Here is a tiny trained network, its code and every weight. The questions are about switching its units off for an input and a target symbol, where a switched-off unit gives its printed mean instead of its output.

import numpy as np


def w(rows, s, z=0):
    codes = np.array(rows[::2]) - 128.0
    scale = np.full(codes.shape[1], s)
    scale[-1] = z or s
    return codes * scale


def norm(h):
    return h / np.sqrt((h * h).mean(-1, keepdims=True) + 1e-5)


def f(y):
    return np.maximum(y, 0)


def softmax(a):
    e = np.exp(a - a.max(-1, keepdims=True))
    return e / e.sum(-1, keepdims=True)


def log_softmax(a):
    a = a - a.max(-1, keepdims=True)
    return a - np.log(np.exp(a).sum(-1, keepdims=True))


def net(x, mask):
    ids = ['γεζηθπψω'.index(c) for c in x.split()]
    T = len(ids)
    res = E[ids] + P[:T]
    u = 0
    for l in range(3):
        r = norm(res)
        for j in range(3):
            rows = slice(2 * j, 2 * j + 2)
            q, k, v = (r @ M[l][rows].T for M in (Q, K, V))
            z = softmax(np.where(np.tri(T) > 0, q @ k.T / 2**0.5, -1e9)) @ v
            o = O[l][rows]
            res = res + np.where(mask[u + j], z, o[:, -1]) @ o[:, :-1]
        u += 3
        y = f(norm(res) @ A[l][:, :-1].T + A[l][:, -1])
        res = res + np.where(mask[u : u + 8], y, B[l][:, -1]) @ B[l][:, :-1]
        u += 8
    return log_softmax(norm(res)[-1] @ U[:, :-1].T + U[:, -1])


Q, K, V, O, A, B = {}, {}, {}, {}, {}, {}
E = w([
[83,94,162,134,32,83,145,171,191],'γ',
[72,129,124,123,125,171,86,154,94],'ε',
[96,144,161,195,56,163,161,117,72],'ζ',
[146,76,59,173,115,89,124,97,98],'η',
[156,137,224,41,83,47,99,183,96],'θ',
[225,108,186,166,134,159,188,218,123],'π',
[59,157,131,166,102,75,208,129,126],'ψ',
[168,115,81,254,119,84,211,133,157],'ω',
],0.014)
P = w([
[143,119,140,110,159,132,123,97,146],'0',
[159,115,123,111,97,136,145,113,112],'1',
[142,181,168,201,96,106,77,128,119],'2',
[86,171,80,140,137,105,125,197,65],'3',
[144,137,111,106,126,146,131,128,153],'4',
[98,4,154,156,80,140,163,143,120],'5',
[63,151,129,125,164,94,123,169,81],'6',
],0.033)
Q[0] = w([
[148,13,120,19,10,223,198,148,193],'0.h1',
[57,141,191,216,111,119,103,152,138],'0.h1',
[124,65,170,178,57,116,106,122,153],'0.h2',
[246,112,143,120,118,95,137,77,119],'0.h2',
[98,107,129,157,169,98,107,161,153],'0.h3',
[97,215,134,154,174,161,40,138,74],'0.h3',
],0.11)
K[0] = w([
[95,148,58,167,60,125,120,252,30],'0.h1',
[121,113,139,120,168,96,164,78,175],'0.h1',
[167,177,146,201,75,130,92,117,101],'0.h2',
[105,159,65,141,111,115,136,201,54],'0.h2',
[138,131,152,109,156,75,117,124,95],'0.h3',
[162,108,183,113,179,140,140,30,192],'0.h3',
],0.12)
V[0] = w([
[100,70,98,1,113,122,88,197,182],'0.h1',
[56,145,153,138,71,78,179,152,233],'0.h1',
[126,134,102,157,127,96,125,208,28],'0.h2',
[160,94,214,139,105,171,96,52,120],'0.h2',
[98,185,97,125,101,222,112,70,127],'0.h3',
[147,112,80,127,161,83,120,75,57],'0.h3',
],0.053)
O[0] = w([
[173,105,101,54,53,241,156,77,174,189],'0.h1',
[74,177,146,125,177,174,243,77,219,207],'0.h1',
[140,83,21,109,90,20,219,140,214,53],'0.h2',
[116,179,161,65,155,124,208,115,6,253],'0.h2',
[10,148,146,83,68,154,112,85,109,83],'0.h3',
[152,249,103,167,128,154,143,49,99,93],'0.h3',
],0.02,0.043)
A[0] = w([
[88,78,117,171,38,157,170,114,102,2],'0.n1',
[52,86,141,218,120,114,171,107,114,70],'0.n2',
[87,18,165,193,76,123,167,116,91,87],'0.n3',
[78,147,111,101,155,143,70,90,125,79],'0.n4',
[119,99,102,201,157,189,50,100,192,91],'0.n5',
[139,75,121,254,91,107,144,99,125,150],'0.n6',
[51,90,135,217,86,170,218,55,150,84],'0.n7',
[115,156,42,120,135,91,75,120,190,94],'0.n8',
],0.051,0.0074)
B[0] = w([
[116,102,40,141,165,119,89,118,132,164],'0.n1',
[108,82,158,168,146,77,101,76,104,165],'0.n2',
[92,66,56,128,114,107,154,178,106,149],'0.n3',
[133,149,105,190,102,126,143,134,165,166],'0.n4',
[185,167,143,120,168,34,118,148,124,137],'0.n5',
[137,135,160,143,105,143,188,109,46,160],'0.n6',
[132,106,63,102,140,146,254,121,120,252],'0.n7',
[129,162,165,74,93,32,151,148,158,151],'0.n8',
],0.049,0.029)
Q[1] = w([
[149,144,153,126,158,181,210,142,172],'1.h1',
[178,161,97,149,124,72,61,94,52],'1.h1',
[128,92,132,180,114,149,64,141,115],'1.h2',
[146,175,127,36,155,170,187,132,211],'1.h2',
[112,79,105,91,144,39,121,145,129],'1.h3',
[142,151,189,145,151,255,62,151,150],'1.h3',
],0.092)
K[1] = w([
[142,103,143,88,99,226,181,123,143],'1.h1',
[87,149,138,213,143,82,98,111,124],'1.h1',
[151,166,170,129,135,163,135,103,178],'1.h2',
[83,102,195,137,165,49,184,128,114],'1.h2',
[93,135,74,118,125,105,140,123,138],'1.h3',
[122,141,255,120,131,120,118,144,112],'1.h3',
],0.1)
V[1] = w([
[92,168,134,193,72,123,136,145,184],'1.h1',
[116,91,163,172,198,98,66,152,156],'1.h1',
[186,19,198,141,132,25,81,28,115],'1.h2',
[90,156,133,108,94,64,215,205,180],'1.h2',
[143,23,156,181,89,109,187,153,122],'1.h3',
[253,175,99,160,185,124,56,146,22],'1.h3',
],0.014)
O[1] = w([
[154,131,89,123,119,115,147,123,148,19],'1.h1',
[101,149,143,129,130,184,143,174,178,2],'1.h1',
[105,140,122,123,83,108,71,159,112,72],'1.h2',
[101,85,173,149,131,76,89,106,167,135],'1.h2',
[155,121,154,112,80,196,111,98,160,156],'1.h3',
[79,150,119,108,254,150,126,153,69,138],'1.h3',
],0.0095,0.008)
A[1] = w([
[135,148,106,101,114,37,101,157,63,106],'1.n1',
[194,117,179,172,208,121,4,189,179,29],'1.n2',
[103,167,234,155,165,140,148,163,138,112],'1.n3',
[150,197,80,70,124,47,167,95,138,97],'1.n4',
[173,105,128,51,147,63,202,171,203,252],'1.n5',
[163,45,109,151,122,174,179,31,168,59],'1.n6',
[47,40,127,153,85,216,162,160,218,10],'1.n7',
[124,170,120,213,169,125,29,99,131,36],'1.n8',
],0.04,0.0042)
B[1] = w([
[150,114,143,132,113,184,142,115,226,226],'1.n1',
[28,72,23,27,104,203,134,137,97,147],'1.n2',
[148,138,19,170,179,119,122,58,112,203],'1.n3',
[107,151,175,45,172,159,59,115,133,214],'1.n4',
[100,208,197,208,98,186,65,120,132,249],'1.n5',
[84,123,192,94,89,154,124,156,7,252],'1.n6',
[187,91,136,98,65,195,221,12,252,212],'1.n7',
[150,35,225,124,129,73,143,221,181,162],'1.n8',
],0.038,0.031)
Q[2] = w([
[117,55,109,146,104,107,78,141,2],'2.h1',
[137,126,189,141,144,133,209,108,139],'2.h1',
[156,124,198,189,120,178,121,94,123],'2.h2',
[97,110,210,170,188,144,109,110,43],'2.h2',
[125,184,213,126,35,153,159,161,112],'2.h3',
[63,157,159,118,162,95,90,44,169],'2.h3',
],0.086)
K[2] = w([
[133,47,82,167,251,35,84,161,83],'2.h1',
[144,156,146,94,148,130,206,94,147],'2.h1',
[99,162,182,168,145,120,151,138,47],'2.h2',
[2,94,169,180,140,75,190,106,109],'2.h2',
[122,108,197,148,156,198,198,123,19],'2.h3',
[93,152,165,166,123,36,190,121,219],'2.h3',
],0.074)
V[2] = w([
[98,252,174,92,84,95,56,132,136],'2.h1',
[145,67,158,74,127,59,18,161,96],'2.h1',
[135,62,134,27,177,113,111,115,192],'2.h2',
[133,45,169,133,171,135,126,128,95],'2.h2',
[87,93,160,144,163,160,72,58,193],'2.h3',
[92,141,211,133,235,161,197,230,150],'2.h3',
],0.022)
O[2] = w([
[89,141,66,160,160,119,146,173,110,61],'2.h1',
[134,194,106,102,107,197,198,113,163,5],'2.h1',
[117,95,96,126,107,96,98,137,54,116],'2.h2',
[75,129,113,115,108,126,158,107,138,171],'2.h2',
[139,93,135,78,143,153,101,157,130,146],'2.h3',
[129,134,6,137,90,91,104,160,102,173],'2.h3',
],0.016,0.025)
A[2] = w([
[146,118,108,172,167,67,150,100,192,118],'2.n1',
[82,191,108,156,152,94,66,153,144,115],'2.n2',
[163,167,132,59,100,113,158,129,97,107],'2.n3',
[45,5,101,123,124,101,127,124,166,90],'2.n4',
[126,73,1,74,114,153,90,156,115,8],'2.n5',
[65,144,93,167,141,116,157,148,143,148],'2.n6',
[95,111,94,95,113,127,54,129,154,137],'2.n7',
[169,100,135,162,99,139,139,218,144,68],'2.n8',
],0.063,0.011)
B[2] = w([
[127,141,98,211,48,170,76,111,135,194],'2.n1',
[145,105,171,78,158,183,163,97,205,171],'2.n2',
[173,96,88,129,143,72,95,116,171,253],'2.n3',
[26,44,47,11,111,138,109,166,176,241],'2.n4',
[188,254,55,167,201,133,96,101,53,251],'2.n5',
[158,68,110,110,86,112,120,118,72,170],'2.n6',
[80,199,133,151,144,133,107,122,192,192],'2.n7',
[134,139,119,162,122,126,169,247,155,144],'2.n8',
],0.052,0.025)
U = w([
[151,123,110,111,141,208,199,105,177,45],'γ',
[108,221,47,142,181,135,112,134,120,99],'ε',
[74,34,100,123,132,121,88,163,140,184],'ζ',
[229,99,112,102,148,44,115,126,146,181],'η',
[152,149,148,109,46,169,39,168,91,2],'θ',
[149,133,125,175,138,118,161,243,136,231],'π',
[91,116,169,158,186,47,150,127,67,218],'ψ',
[118,112,94,255,95,113,106,93,139,104],'ω',
],0.0096,0.0029)

Each question gives the input, a string of symbols that net reads in full, and the target symbol t.
The units are the heads (2 rows each of Q, K, V and O) and the neurons (one row each of A and B). Each row of codes is followed by its name. A weight is (code - 128) times the scale printed after its matrix; where a second scale follows, it is the last column's (O, A, B and U).
mask holds one flag per unit, layer by layer, with each layer's heads first. A switched-off unit (its flag False) gives its mean, the last column of its rows in O or B, instead of its output. The means were averaged over made-up inputs and are rounded, as every weight is.
A unit's drop is (log p(t) with every unit on - log p(t) with that unit switched off) / (log p(t) with every unit on - log p(t) with every unit switched off).
The circuit of an input: a set's keep is (log p(t) with only the set's units on - log p(t) with every unit switched off) / (log p(t) with every unit on - log p(t) with every unit switched off). Starting from the 12 units with the biggest drops (on a tie, the unit counted first), units are removed one at a time, each time the one whose removal leaves the highest keep (on an exact tie, the one counted first), for as long as the keep stays at least 0.8.
circuit, biggest first: the units of the circuit, biggest drop first
k most important neurons: the k neurons with the biggest drops, biggest first
top k neurons in layer l: the k neurons of layer l with the biggest drops, biggest first
heads that matter: for each layer, one digit per head in row order, 1 if its drop is at least 0.15 and else 0, layers parted by /
input γ π γ ζ ψ, target ψ: circuit, biggest first : (2.n4 0.h1)
input ζ θ ε ω η ε, target ω: circuit, biggest first : (0.h1 2.n1 0.h2)
input ε ω ζ ω ε θ, target ω: heads that matter : 101 / 000 / 000
input ζ γ ζ θ, target ψ: circuit, biggest first : (0.h1)
input ω γ γ γ, target ζ: 2 most important neurons : (0.n7 1.n2)
input ψ γ ω ω η ζ, target ω: circuit, biggest first : (0.h1 2.n1 1.n6)
input ε γ η η ζ, target ζ: heads that matter : 001 / 000 / 000
input ζ γ γ ζ ψ, target ψ: heads that matter : 010 / 000 / 000
input θ ψ γ γ ω ε η, target η: heads that matter : 100 / 000 / 000
input π γ γ ψ, target ε: 2 most important neurons : (0.n7 1.n2)
input η ε γ, target η: circuit, biggest first : (0.h1 1.n5 2.n3)
input ε ω ω, target ε: heads that matter : 101 / 000 / 000
input ε θ θ ω γ γ η, target θ: heads that matter : 111 / 000 / 000
input π γ π ε, target ε: heads that matter : 100 / 000 / 000
input γ γ γ ε ζ γ, target ε: circuit, biggest first : (0.h1 2.n5 0.h2 0.n1)
input η γ ψ, target η: heads that matter : 111 / 000 / 000
input γ ε γ θ γ γ, target θ: 2 most important neurons : (1.n5 2.n5)
input ζ γ γ η η, target η: heads that matter : 011 / 000 / 000
input θ γ θ, target θ: heads that matter : 110 / 000 / 000
input γ ε ζ π ζ ε, target π: 2 most important neurons : (2.n8 1.n1)
input γ ε γ γ ω, target ω: heads that matter : 010 / 000 / 000
input ε π ε ω, target θ: 2 most important neurons : (0.n7 2.n5)
input γ ε ζ ε γ, target ε: top 2 neurons in layer 0 : (0.n1 0.n8)
input ψ ε ε π ψ, target ε: top 2 neurons in layer 2 : (2.n5 2.n7)
input ε ω ε ζ, target θ: circuit, biggest first : (0.h1)
input π θ ζ, target π: heads that matter : 110 / 000 / 000
input η η ω ζ ζ γ ψ, target π: top neuron in layer 2 : (2.n8)
input θ γ ε, target θ: heads that matter : 110 / 000 / 000
input π θ γ γ ω γ ε, target ε: 3 most important neurons : (0.n7 1.n2 2.n5)
input ω ψ ζ π, target ζ: heads that matter : 100 / 000 / 000
